Below is a small trained network, with its code and all its weights. Each question gives an input and a class and asks what happens when units are switched off, that is, made to give their printed mean instead of their output.

import numpy as np


def w(rows, s, z=0):
    codes = np.array(rows[::2]) - 128.0
    scale = np.full(codes.shape[1], s)
    scale[-1] = z or s
    return codes * scale


def f(y):
    return np.maximum(y, 0)


def log_softmax(a):
    a = a - a.max(-1, keepdims=True)
    return a - np.log(np.exp(a).sum(-1, keepdims=True))


def net(x, mask):
    res = np.array(x, float).reshape(1, 7) / 4 @ E
    y = f(res @ A[0][:, :-1].T + A[0][:, -1])
    res = res + np.where(mask, y, B[0][:, -1]) @ B[0][:, :-1]
    return log_softmax(res[-1] @ U[:, :-1].T + U[:, -1])


A, B = {}, {}
E = w([
[133,128,168,94,168],'x0',
[156,115,145,138,123],'x1',
[119,133,91,132,109],'x2',
[79,25,50,118,156],'x3',
[94,147,111,119,135],'x4',
[177,107,173,125,139],'x5',
[199,171,107,254,245],'x6',
],0.0073)
A[0] = w([
[126,122,154,187,203,147],'neuron 1',
[193,177,57,146,193,79],'neuron 2',
[168,65,101,100,153,218],'neuron 3',
[34,147,42,111,188,188],'neuron 4',
[174,248,157,94,49,61],'neuron 5',
[101,8,88,115,134,95],'neuron 6',
[112,106,210,51,91,252],'neuron 7',
],0.011,0.0032)
B[0] = w([
[134,35,46,52,130,225],'neuron 1',
[73,124,6,170,136,234],'neuron 2',
[182,254,182,206,186,197],'neuron 3',
[188,205,103,217,171,239],'neuron 4',
[50,94,156,165,234,226],'neuron 5',
[156,39,131,172,252,232],'neuron 6',
[206,62,60,105,159,254],'neuron 7',
],0.008,0.0071)
U = w([
[91,67,2,68,121,77],'0',
[64,117,188,202,200,137],'1',
[137,136,87,122,130,253],'2',
[137,130,119,149,135,235],'3',
[131,140,110,146,132,233],'4',
[165,148,70,109,116,190],'5',
[124,130,105,142,140,130],'6',
[116,178,184,133,54,2],'7',
],0.011,0.0057)

Each question gives the input, the list of numbers given to net, and the class t.
The units are the neurons (one row each of A and B). Each row of codes is followed by its name. A weight is (code - 128) times the scale printed after its matrix; where a second scale follows, it is the last column's (A, B and U).
mask holds one flag per neuron, in row order. A switched-off neuron (its flag False) gives its mean, the last column of its row in B, instead of its output. The means were averaged over made-up inputs and are rounded, as every weight is.
A unit's drop is (log p(t) with every unit on - log p(t) with that unit switched off) / (log p(t) with every unit on - log p(t) with every unit switched off).
The circuit of an input: a set's keep is (log p(t) with only the set's units on - log p(t) with every unit switched off) / (log p(t) with every unit on - log p(t) with every unit switched off). Starting from all 7 units, units are removed one at a time, each time the one whose removal leaves the highest keep (on an exact tie, the one counted first), for as long as the keep stays at least 0.8.
circuit, biggest first: the units of the circuit, biggest drop first
unit that matters most: the unit with the biggest drop
top k neurons: the k neurons with the biggest drops, biggest first
drop of u: that unit's drop, to one decimal
input [3,-1,4,7,-3,3,1], class 1: circuit, biggest first => [neuron 6; neuron 3]
input [4,-2,8,5,-4,-1,-6], class 2: top 2 neurons => [neuron 3; neuron 1]
input [8,-4,1,-8,-3,-5,1], class 1: unit that matters most => neuron 5
input [1,-5,7,-2,2,1,8], class 0: circuit, biggest first => [neuron 1; neuron 2]
input [2,4,-3,4,-3,5,6], class 0: top 3 neurons => [neuron 1; neuron 2; neuron 4]
input [-7,-1,-5,6,-7,-8,8], class 0: top 3 neurons => [neuron 1; neuron 2; neuron 5]
input [4,-6,-2,8,6,0,-5], class 1: circuit, biggest first => [neuron 6; neuron 4]
input [-2,-5,2,8,-1,4,-5], class 1: top 3 neurons => [neuron 6; neuron 3; neuron 1]
input [7,5,6,4,-3,3,7], class 0: top 3 neurons => [neuron 1; neuron 2; neuron 4]
input [-1,2,2,5,4,-6,-3], class 3: top 2 neurons => [neuron 5; neuron 4]
input [2,-6,6,7,5,-3,4], class 1: circuit, biggest first => [neuron 4; neuron 6]
input [3,2,-4,6,4,7,-6], class 3: top 2 neurons => [neuron 3; neuron 1]
input [-2,-3,2,8,8,-7,-7], class 1: top 2 neurons => [neuron 6; neuron 4]
input [-1,4,8,3,-8,-3,8], class 0: top 2 neurons => [neuron 1; neuron 2]
input [6,2,-7,8,-3,-5,-3], class 1: top 2 neurons => [neuron 6; neuron 3]
input [-5,-3,4,5,-7,-5,-3], class 4: unit that matters most => neuron 5
input [-3,-6,-2,-1,-1,-4,7], class 0: top 3 neurons => [neuron 1; neuron 2; neuron 3]
input [0,-4,-5,4,-7,-3,7], class 0: drop of neuron 2 => 0.4
input [4,-3,3,7,3,-3,-1], class 1: drop of neuron 6 => 0.2
input [-4,-7,-6,4,1,7,7], class 0: drop of neuron 2 => 0.3
